Questions about the table below. Indices start at 0.
1) Give the entry at row 0, column 2.
2) Give the entry in the top-right corner.
3) Give the entry directly below 0.031.
4) Give the entry in the top-left corner.
5) Give the entry at row 1, column 0.
6) Give the entry in the bottom-left corner.
7) Give the bottom-right entry.
array([[ 0.526, -0.103,  0.058, -0.331,  1.886],
       [ 0.526,  0.611,  2.133, -0.749, -2.041],
       [ 0.365,  0.120,  1.303, -1.167,  0.316],
       [ 0.124,  0.522, -1.602,  1.342, -0.993],
       [ 0.446,  0.075, -0.564,  0.506,  1.625],
       [-0.359, -0.014,  0.888, -0.331, -0.993],
       [ 0.365,  0.031,  1.303, -0.749,  1.101],
       [ 0.285,  0.566,  1.718, -0.610, -0.993],
       [-0.198,  0.477, -0.979,  0.924, -2.041],
       [ 0.607,  0.120, -0.357,  0.366,  1.625],
       [-0.923, -0.059, -0.564,  0.645, -2.041],
       [ 0.526,  0.120,  1.303, -0.749,  0.839]])
1) 0.058
2) 1.886
3) 0.566
4) 0.526
5) 0.526
6) 0.526
7) 0.839

Read these off the table that follows.
1) What is the top-right entry?
2) What is the last entry, reading row by row?
3) What is the top entry of the column that holds the largest entry?
4) What is the bottom entry of the column that holds the largest entry?
5) What is the entry directly below -1.08?
6) What is the largest entry in the last column?
7) What is the bottom-left entry?
8) What is the smallest entry in the first column?
[[ 4.66  0.42  0.06  3.20]
 [-1.63 -1.13 -1.08 -0.84]
 [ 4.53  5.54 -2.35  3.70]
 [ 0.74 -0.51  7.70  1.20]]
1) 3.20
2) 1.20
3) 0.06
4) 7.70
5) -2.35
6) 3.70
7) 0.74
8) -1.63

Questions about the array below. Counting starts at 0.
1) Report the entry just right of 610.
2) Report the entry in row 0 and column 2.
3) Report the bottom entry of the column that holds the smallest entry.
4) Report the entry directly above the smallest entry.
5) Report the entry at row 0, column 1.
6) Report the entry directly below -266.
7) Report the entry just left of 127.
8) Report the entry in the bottom-left corner.
-50,520,610,-2
-1,-322,-588,-202
-39,127,-433,473
198,-266,80,-377
-683,-269,-50,273
258,-156,124,41
-578,344,-264,118
485,-14,622,-223
485,-543,-348,-656
-304,223,-106,654
144,173,-36,-440
-50,335,-105,-609
-626,525,-171,-737
1) -2
2) 610
3) -737
4) -609
5) 520
6) -269
7) -39
8) -626

Read these off the row that follows.
1) The 1st entry from the left?
2) The last entry?
3) The entry just left of -1.75?
|  4.43 |  3.07 | -1.75 | -6.58 |
1) 4.43
2) -6.58
3) 3.07

-43,-6,-42,-18,-15
8,-2,-47,27,9
Give the entry just left of -47.
Answer: -2
The 1st entry on the main diagonal is -43
The last entry, reading row by row -> 9
The top-right entry is -15

-0.11,1.78,1.82,-1.77,0.26,1.39,0.27,-0.28,0.36,1.90,-0.03,-0.18,-0.95,0.73,1.68
-0.26,-0.83,0.24,-0.09,-0.61,0.53,0.20,0.48,-0.68,-0.60,0.01,0.19,-0.27,0.50,0.21
0.13,0.93,-0.41,-0.99,-1.35,-0.75,0.72,-0.25,0.69,-0.84,0.50,-0.88,1.39,0.55,-1.25
-1.76,0.79,1.04,-1.56,-0.68,-0.17,0.13,-1.44,0.93,-0.17,0.41,-0.52,-0.91,-0.42,0.69
-0.32,-0.51,0.40,-0.33,-0.82,0.62,0.34,0.51,-0.67,-0.55,0.34,-0.03,-0.17,0.71,0.26
-1.07,-0.94,0.87,0.60,0.35,0.40,0.20,-0.16,0.02,-0.33,0.07,0.89,-0.89,-0.36,1.15
1.20,0.82,-1.50,-0.20,0.00,-0.35,-0.87,0.47,-0.34,0.69,0.35,-1.23,0.85,0.11,-1.39
0.81,0.84,-1.71,-0.39,0.50,-0.72,-1.79,-0.39,0.01,0.83,0.17,-1.25,-0.05,-0.61,-1.29
0.80,0.72,-1.77,-0.38,0.51,-0.67,-1.86,-0.34,-0.01,0.80,0.17,-1.22,-0.07,-0.61,-1.31
0.91,-0.92,-0.71,1.60,0.75,0.47,-0.47,1.33,-1.28,0.34,0.18,0.31,0.16,0.12,-0.07
0.25,-1.27,-1.15,0.90,-0.19,-0.65,-0.39,0.26,-0.55,-1.15,-0.16,0.16,0.30,-0.24,-1.00
0.28,-0.41,0.17,-0.08,-0.45,-0.56,1.07,-0.22,0.16,-0.77,-1.35,0.60,0.66,0.08,-0.39
0.06,-1.51,-1.29,0.83,-0.47,-0.87,-0.43,0.11,-0.70,-1.54,-0.29,0.07,0.21,-0.35,-1.19
-0.39,-0.06,0.02,0.53,0.81,0.73,-1.34,0.12,-0.01,0.49,1.42,0.03,-1.23,-0.11,0.81
-0.49,0.48,-0.45,0.63,-0.61,0.15,-0.07,0.90,-0.82,0.03,2.21,-1.36,0.67,0.17,-0.33
0.14,-0.01,-0.01,0.36,1.13,0.67,-1.17,0.10,0.03,0.92,0.46,0.28,-1.02,-0.16,0.72
Indices start at 0.
The minimum: -1.86
The top entry of the column that holds the largest entry is -0.03
The entry just left of -0.51 is -0.32
What is the top-right entry? 1.68
What is the entry at row 0, column 2? 1.82
What is the entry in row 0 and column 1? 1.78
What is the entry at row 2, column 0? 0.13
The entry at row 2, column 2 is -0.41
The entry directly above the largest entry -> 1.42
The entry directly below -0.99 -> -1.56
The entry in row 0 and column 0 is -0.11
What is the entry in the bottom-left corner? 0.14
The top entry of the column that holds the smallest entry is 0.27
The entry at row 1, column 2 is 0.24
What is the largest entry? 2.21
What is the entry just left of the smallest entry? -0.67
The entry in the bottom-right corner is 0.72
What is the entry just left of the largest entry? 0.03
The entry directly above -0.09: -1.77
What is the entry in row 1 and column 0? -0.26
What is the entry directly below -0.09? -0.99
The entry directly below the smallest entry -> -0.47
What is the entry just right of the smallest entry? -0.34
What is the entry in row 2 and column 1? 0.93
The entry directly above the smallest entry: -1.79
